Here is a tiny trained network, its code and every weight. The questions are about switching its units off for an input and a class, where a switched-off unit gives its printed mean instead of its output.

import numpy as np


def w(rows, s, z=0):
    codes = np.array(rows[::2]) - 128.0
    scale = np.full(codes.shape[1], s)
    scale[-1] = z or s
    return codes * scale


def f(y):
    return y / 2 * (1 + np.tanh(0.7978845608 * (y + 0.044715 * y**3)))


def log_softmax(a):
    a = a - a.max(-1, keepdims=True)
    return a - np.log(np.exp(a).sum(-1, keepdims=True))


def net(x, mask):
    res = np.array(x, float).reshape(1, 5) / 4 @ E
    y = f(res @ A[0][:, :-1].T + A[0][:, -1])
    res = res + np.where(mask, y, B[0][:, -1]) @ B[0][:, :-1]
    return log_softmax(res[-1] @ U[:, :-1].T + U[:, -1])


A, B = {}, {}
E = w([
[107,46,73,38,80,37,201,146,118,53,25],'x0',
[104,56,28,161,9,232,139,220,142,64,222],'x1',
[138,127,117,118,159,131,128,145,127,118,134],'x2',
[2,206,150,132,138,172,184,232,182,197,37],'x3',
[134,128,101,112,150,129,130,138,119,137,138],'x4',
],0.0096)
A[0] = w([
[150,108,112,107,135,116,83,61,89,89,164,47],'neuron 0',
[138,177,117,146,187,52,150,49,127,157,59,110],'neuron 1',
[165,86,75,120,140,106,75,57,165,103,144,3],'neuron 2',
[129,201,137,201,152,213,51,139,135,186,154,9],'neuron 3',
[143,65,91,137,52,162,100,183,126,112,155,117],'neuron 4',
[74,190,119,99,124,166,177,209,172,203,60,48],'neuron 5',
[160,174,166,216,145,165,102,109,121,168,224,21],'neuron 6',
[98,97,79,122,80,208,122,193,166,79,164,128],'neuron 7',
[123,126,139,116,70,168,130,155,87,101,137,75],'neuron 8',
[91,161,93,159,144,143,132,145,143,137,88,19],'neuron 9',
[150,123,150,110,116,154,98,123,98,104,110,40],'neuron 10',
[117,157,116,124,165,98,116,98,136,164,77,91],'neuron 11',
[145,118,92,79,90,68,155,133,131,57,82,58],'neuron 12',
[148,157,143,154,120,113,149,120,114,122,105,52],'neuron 13',
[108,96,116,94,90,95,178,162,95,77,57,22],'neuron 14',
[113,160,124,132,125,102,120,125,94,128,127,68],'neuron 15',
[120,57,103,91,112,90,155,132,117,108,53,45],'neuron 16',
[131,86,79,149,54,194,168,174,145,120,174,130],'neuron 17',
[106,102,101,86,98,63,181,141,131,101,85,59],'neuron 18',
[139,147,104,154,98,144,146,126,126,115,125,50],'neuron 19',
[254,71,114,125,99,97,87,33,85,87,177,80],'neuron 20',
[167,147,211,58,201,65,110,59,128,189,67,130],'neuron 21',
[131,120,106,138,161,132,151,118,148,127,134,99],'neuron 22',
[101,148,134,96,151,126,162,112,139,99,175,100],'neuron 23',
[61,161,139,142,139,179,140,215,147,157,38,55],'neuron 24',
[134,159,99,129,109,102,114,131,138,136,131,105],'neuron 25',
[125,148,123,101,125,97,130,85,130,159,93,79],'neuron 26',
[138,148,122,158,110,119,162,113,129,123,127,83],'neuron 27',
],0.012,0.0053)
B[0] = w([
[137,98,150,115,94,118,177,161,111,117,146,172],'neuron 0',
[96,150,99,189,158,180,104,132,125,100,109,214],'neuron 1',
[131,112,171,120,99,102,184,150,111,120,142,165],'neuron 2',
[179,64,79,76,164,71,82,88,204,190,159,208],'neuron 3',
[95,165,120,153,149,176,102,146,112,103,78,196],'neuron 4',
[124,96,198,117,32,95,216,167,71,112,153,218],'neuron 5',
[190,107,99,60,162,78,80,55,164,212,141,203],'neuron 6',
[80,175,103,175,173,174,93,138,99,94,74,214],'neuron 7',
[134,160,129,161,118,151,101,137,144,113,115,155],'neuron 8',
[124,101,143,119,111,113,155,112,109,110,137,152],'neuron 9',
[108,123,148,135,125,118,135,98,111,147,121,128],'neuron 10',
[108,177,118,140,135,153,97,142,119,115,109,173],'neuron 11',
[168,110,114,86,156,87,91,87,181,187,146,186],'neuron 12',
[126,126,118,142,150,156,134,136,113,134,150,133],'neuron 13',
[166,101,88,100,148,82,82,101,170,174,164,185],'neuron 14',
[129,140,133,139,141,120,138,103,158,104,121,130],'neuron 15',
[180,112,118,82,178,110,87,90,168,180,155,184],'neuron 16',
[86,161,98,172,178,170,84,138,98,61,77,211],'neuron 17',
[170,95,118,99,149,110,81,58,166,192,176,184],'neuron 18',
[152,157,133,153,153,140,139,110,123,139,123,134],'neuron 19',
[97,114,201,116,33,99,245,187,97,97,164,227],'neuron 20',
[82,176,75,177,144,181,61,172,94,46,53,250],'neuron 21',
[126,119,137,132,104,134,115,96,125,130,129,126],'neuron 22',
[130,123,147,137,119,117,107,134,109,141,132,126],'neuron 23',
[150,115,194,126,36,102,217,161,95,114,181,209],'neuron 24',
[134,118,96,109,109,131,125,145,145,103,127,126],'neuron 25',
[116,163,118,141,151,159,111,127,117,123,144,158],'neuron 26',
[130,120,138,134,159,105,125,144,91,139,137,124],'neuron 27',
],0.011,0.024)
U = w([
[104,149,91,203,204,179,70,159,92,71,48,217],'0',
[127,102,175,107,84,98,249,168,85,116,167,145],'1',
[159,94,91,42,211,87,56,106,187,224,157,4],'2',
],0.011,0.0023)

Each question gives the input, the list of numbers given to net, and the class t.
The units are the neurons (one row each of A and B). Each row of codes is followed by its name. A weight is (code - 128) times the scale printed after its matrix; where a second scale follows, it is the last column's (A, B and U).
mask holds one flag per neuron, in row order. A switched-off neuron (its flag False) gives its mean, the last column of its row in B, instead of its output. The means were averaged over made-up inputs and are rounded, as every weight is.
A unit's drop is (log p(t) with every unit on - log p(t) with that unit switched off) / (log p(t) with every unit on - log p(t) with every unit switched off).
The circuit of an input: a set's keep is (log p(t) with only the set's units on - log p(t) with every unit switched off) / (log p(t) with every unit on - log p(t) with every unit switched off). Starting from the 12 units with the biggest drops (on a tie, the unit counted first), units are removed one at a time, each time the one whose removal leaves the highest keep (on an exact tie, the one counted first), for as long as the keep stays at least 0.8.
units of the circuit, in order: the units of the circuit, biggest drop first
most important unit: the unit with the biggest drop
top k neurons: the k neurons with the biggest drops, biggest first
drop when u is switched off: that unit's drop, to one decimal
input [-6,5,8,-2,-1], class 2: top 3 neurons	[neuron 6; neuron 3; neuron 21]
input [-7,1,-1,8,-2], class 1: units of the circuit, in order	[neuron 5]
input [2,-1,-5,0,1], class 2: top 2 neurons	[neuron 21; neuron 17]
input [-8,-2,3,-7,-5], class 2: top 4 neurons	[neuron 6; neuron 3; neuron 5; neuron 24]
input [6,-3,8,5,0], class 2: top 2 neurons	[neuron 20; neuron 18]
input [-7,-4,7,-6,-8], class 2: top 3 neurons	[neuron 6; neuron 3; neuron 5]
input [-7,-5,-4,4,5], class 2: top 2 neurons	[neuron 3; neuron 6]
input [8,7,-5,-2,-7], class 2: top 3 neurons	[neuron 12; neuron 14; neuron 18]
input [3,4,-8,-5,-4], class 1: top 2 neurons	[neuron 20; neuron 21]
input [7,8,0,-8,-4], class 0: top 3 neurons	[neuron 17; neuron 4; neuron 7]
input [-7,-6,-3,-7,-1], class 1: top 2 neurons	[neuron 20; neuron 0]
input [0,-3,4,4,-6], class 1: drop when neuron 5 is switched off	0.4
input [-2,2,5,-4,-3], class 1: drop when neuron 16 is switched off	0.0
input [-2,3,-3,-6,-1], class 1: drop when neuron 20 is switched off	0.1
input [8,6,8,-4,6], class 2: most important unit	neuron 12
